.00; .09; .18; -.01; -.06; .06; -.03; -.02; .06; .04; .05; .09; -.15; .11; .05; .03; -.06; .05; -.25; -.06 : (11) & [28]
.13; -.09; .13; .02; -.07; .26; .04; -.05; -.01; -.01; .09; .08; .12; .05; .17; -.09; -.05; -.01; -.25; -.06 : (6) & [27]
-.08; .21; .13; -.04; -.03; .14; -.03; -.01; .15; .09; -.11; .08; -.01; .08; .26; .12; -.03; .07; .02; .03 : (6) & [19]
.32; .04; .13; .16; -.16; -.01; .05; .03; .45; -.11; -.07; -.10; .05; .03; .13; -.13; -.07; .23; -.41; -.07 : (2) & [19]
.36; -.07; -.03; .05; -.10; .13; .08; -.06; .15; .04; .10; -.01; .21; -.11; -.15; -.11; -.04; .10; -.20; .00 : (3) & [27]
.05; -.03; .05; .07; -.08; .17; .00; .00; .17; -.03; -.28; -.03; .07; .01; .14; .00; -.02; .21; -.26; -.08 : (11) & [24]
-.24; -.01; .02; -.01; .04; .03; .05; .07; -.08; .00; -.17; -.03; -.14; .11; .28; .15; .05; -.02; .10; .07 : (11) & [19]
.25; -.13; .13; .10; -.09; .25; .07; -.04; .23; .02; .12; -.06; .08; -.02; .21; -.15; -.01; .02; -.34; -.02 : (11) & [27]
.02; -.03; -.01; .06; -.04; .17; -.01; -.03; .16; .01; -.21; .02; .14; -.03; .16; .01; .00; .10; -.08; -.07 : (11) & [28]
.08; -.01; .07; .03; -.08; .20; -.02; -.04; .17; .07; -.12; .01; .12; .01; .27; -.03; .04; .10; -.11; -.01 : (6) & [19]
.24; -.01; .09; .13; -.07; -.12; .05; .02; .27; -.02; .03; -.03; -.12; -.01; -.09; -.04; -.10; .10; -.35; -.05 : (2) & [28]
.50; -.26; .07; .23; -.19; .08; .16; -.03; .34; .02; .17; -.21; .09; -.16; -.14; -.21; -.05; .23; -.59; -.02 : (2) & [27]
.05; .00; .03; -.02; -.03; .01; -.14; .05; -.01; -.12; -.02; .04; .04; .14; .21; -.18; -.04; .00; -.16; -.07 : (6) & [22]
.11; .01; .33; .04; -.11; -.03; -.01; -.01; .14; .11; .33; .07; -.26; .07; .20; -.08; -.01; -.08; -.33; -.04 : (11) & [19]
.08; .12; .08; .08; -.09; -.08; .05; .02; .23; -.07; -.18; -.01; -.18; .08; -.01; .10; -.07; .20; -.27; -.08 : (2) & [19]
.23; -.11; .21; .05; -.11; .12; .09; -.03; .08; -.01; .24; -.08; -.06; .05; .11; -.17; -.05; .04; -.44; -.06 : (11) & [27]
.31; -.21; .21; .14; -.16; .24; .08; -.06; .09; -.01; .14; -.07; -.02; .03; .09; -.20; -.09; .11; -.64; -.10 : (11) & [27]
.14; .06; .05; .08; -.06; .01; -.01; -.02; .13; .06; -.01; -.04; .00; -.06; -.21; .03; -.08; .18; -.22; .00 : (3) & [28]
-.05; .06; .18; -.04; -.04; .11; -.09; .00; -.05; .06; .12; .08; -.05; .10; .29; -.09; .03; -.08; -.09; -.03 : (6) & [27]
-.07; .01; .22; .02; -.10; .17; -.08; -.02; -.03; .06; -.12; .01; -.13; .07; .13; .10; -.08; .15; -.30; -.08 : (6) & [28]
.37; -.23; .21; .12; -.20; .36; -.06; -.06; .14; .04; .16; -.27; .18; -.07; .12; -.30; -.06; .19; -.63; -.08 : (6) & [27]
.19; -.09; .15; .08; -.10; .20; .06; -.06; .15; .07; .11; -.04; .00; -.02; .10; -.07; .02; .04; -.33; -.05 : (11) & [27]
